Below are the code and all the weights of a small trained network. Each question names an input and a class and asks about switching units off, where a switched-off unit gives its printed mean instead of its output.

import numpy as np


def w(rows, s, z=0):
    codes = np.array(rows[::2]) - 128.0
    scale = np.full(codes.shape[1], s)
    scale[-1] = z or s
    return codes * scale


def f(y):
    return y / 2 * (1 + np.tanh(0.7978845608 * (y + 0.044715 * y**3)))


def log_softmax(a):
    a = a - a.max(-1, keepdims=True)
    return a - np.log(np.exp(a).sum(-1, keepdims=True))


def net(x, mask):
    res = np.array(x, float).reshape(1, 5) / 4 @ E
    y = f(res @ A[0][:, :-1].T + A[0][:, -1])
    res = res + np.where(mask, y, B[0][:, -1]) @ B[0][:, :-1]
    return log_softmax(res[-1] @ U[:, :-1].T + U[:, -1])


A, B = {}, {}
E = w([
[194,45,128,106,172,13,80],'x0',
[29,156,220,189,149,96,169],'x1',
[88,99,117,117,75,179,82],'x2',
[2,236,81,143,146,63,71],'x3',
[184,129,165,249,183,192,54],'x4',
],0.0094)
A[0] = w([
[164,89,114,87,133,146,153,21],'n0',
[91,133,200,149,130,63,172,183],'n1',
[146,114,148,162,147,247,126,176],'n2',
[140,92,196,213,134,213,137,176],'n3',
[150,123,141,109,178,108,194,147],'n4',
[152,43,113,29,96,69,165,137],'n5',
[76,163,105,163,130,104,83,171],'n6',
[165,83,130,171,158,92,50,182],'n7',
[95,234,95,103,127,150,174,178],'n8',
[107,120,168,174,173,113,143,189],'n9',
[123,55,116,43,119,112,119,132],'n10',
[135,175,68,111,95,153,148,152],'n11',
[135,91,187,120,126,190,119,162],'n12',
[140,108,68,72,67,113,122,208],'n13',
[116,224,107,120,118,181,99,253],'n14',
[154,96,179,172,138,185,97,244],'n15',
[78,186,187,154,153,101,178,106],'n16',
[165,88,98,155,189,103,85,205],'n17',
[172,178,169,107,162,130,208,214],'n18',
],0.013,0.003)
B[0] = w([
[113,99,156,143,105,73,128,171],'n0',
[115,75,199,162,106,112,73,203],'n1',
[99,192,34,159,30,144,205,226],'n2',
[116,180,98,201,40,106,154,238],'n3',
[131,91,168,222,176,173,130,169],'n4',
[172,62,193,127,161,96,207,248],'n5',
[133,167,158,51,108,77,80,194],'n6',
[253,191,64,120,169,115,44,198],'n7',
[63,146,107,62,187,164,101,208],'n8',
[149,177,102,233,129,54,69,181],'n9',
[174,47,153,96,165,54,199,204],'n10',
[110,121,97,104,193,211,178,172],'n11',
[111,85,114,131,80,114,198,185],'n12',
[142,87,188,77,132,176,192,209],'n13',
[72,227,70,77,143,160,153,207],'n14',
[177,167,17,158,48,83,154,214],'n15',
[41,154,197,166,141,106,82,207],'n16',
[254,163,82,95,152,167,86,194],'n17',
[113,127,157,218,165,197,133,182],'n18',
],0.0078,0.015)
U = w([
[192,47,170,102,157,100,231,214],'0',
[144,170,65,175,1,110,190,111],'1',
[86,179,105,21,178,198,159,129],'2',
[138,128,174,218,154,129,131,10],'3',
[238,171,85,115,156,102,60,248],'4',
[67,163,159,81,99,27,71,80],'5',
],0.01,0.0017)

Each question gives the input, the list of numbers given to net, and the class t.
The units are the neurons (one row each of A and B). Each row of codes is followed by its name. A weight is (code - 128) times the scale printed after its matrix; where a second scale follows, it is the last column's (A, B and U).
mask holds one flag per neuron, in row order. A switched-off neuron (its flag False) gives its mean, the last column of its row in B, instead of its output. The means were averaged over made-up inputs and are rounded, as every weight is.
A unit's drop is (log p(t) with every unit on - log p(t) with that unit switched off) / (log p(t) with every unit on - log p(t) with every unit switched off).
The circuit of an input: a set's keep is (log p(t) with only the set's units on - log p(t) with every unit switched off) / (log p(t) with every unit on - log p(t) with every unit switched off). Starting from the 12 units with the biggest drops (on a tie, the unit counted first), units are removed one at a time, each time the one whose removal leaves the highest keep (on an exact tie, the one counted first), for as long as the keep stays at least 0.8.
circuit, biggest first: the units of the circuit, biggest drop first
top k neurons: the k neurons with the biggest drops, biggest first
drop when u is switched off: that unit's drop, to one decimal
input [8,7,5,1,0], class 4: circuit, biggest first => (n7)
input [-2,4,8,3,-1], class 5: circuit, biggest first => (n6, n2)
input [-5,6,-6,1,-8], class 5: top 2 neurons => (n16, n1)
input [1,-3,-6,-3,8], class 1: top 2 neurons => (n2, n3)
input [-6,8,3,-2,-2], class 5: top 2 neurons => (n16, n8)
input [0,0,-3,2,5], class 4: circuit, biggest first => (n7, n17)
input [5,7,-8,-3,7], class 4: top 3 neurons => (n7, n17, n15)
input [-6,-3,5,8,8], class 2: top 2 neurons => (n14, n8)
input [0,-8,2,-7,1], class 0: top 2 neurons => (n5, n10)
input [5,3,7,-6,1], class 1: top 2 neurons => (n15, n3)
input [6,5,8,-3,1], class 4: top 2 neurons => (n7, n2)
input [4,5,2,-5,0], class 1: top 3 neurons => (n13, n15, n3)
input [-3,6,-4,-5,-7], class 3: top 2 neurons => (n18, n16)
input [-6,3,0,8,3], class 5: circuit, biggest first => (n6)
input [5,5,8,1,1], class 4: top 2 neurons => (n7, n16)
input [-2,-6,-5,5,-8], class 2: drop when n8 is switched off => 0.2
input [-5,-2,-7,-2,0], class 2: drop when n8 is switched off => 0.2
input [2,-8,0,7,-8], class 0: drop when n10 is switched off => 0.2
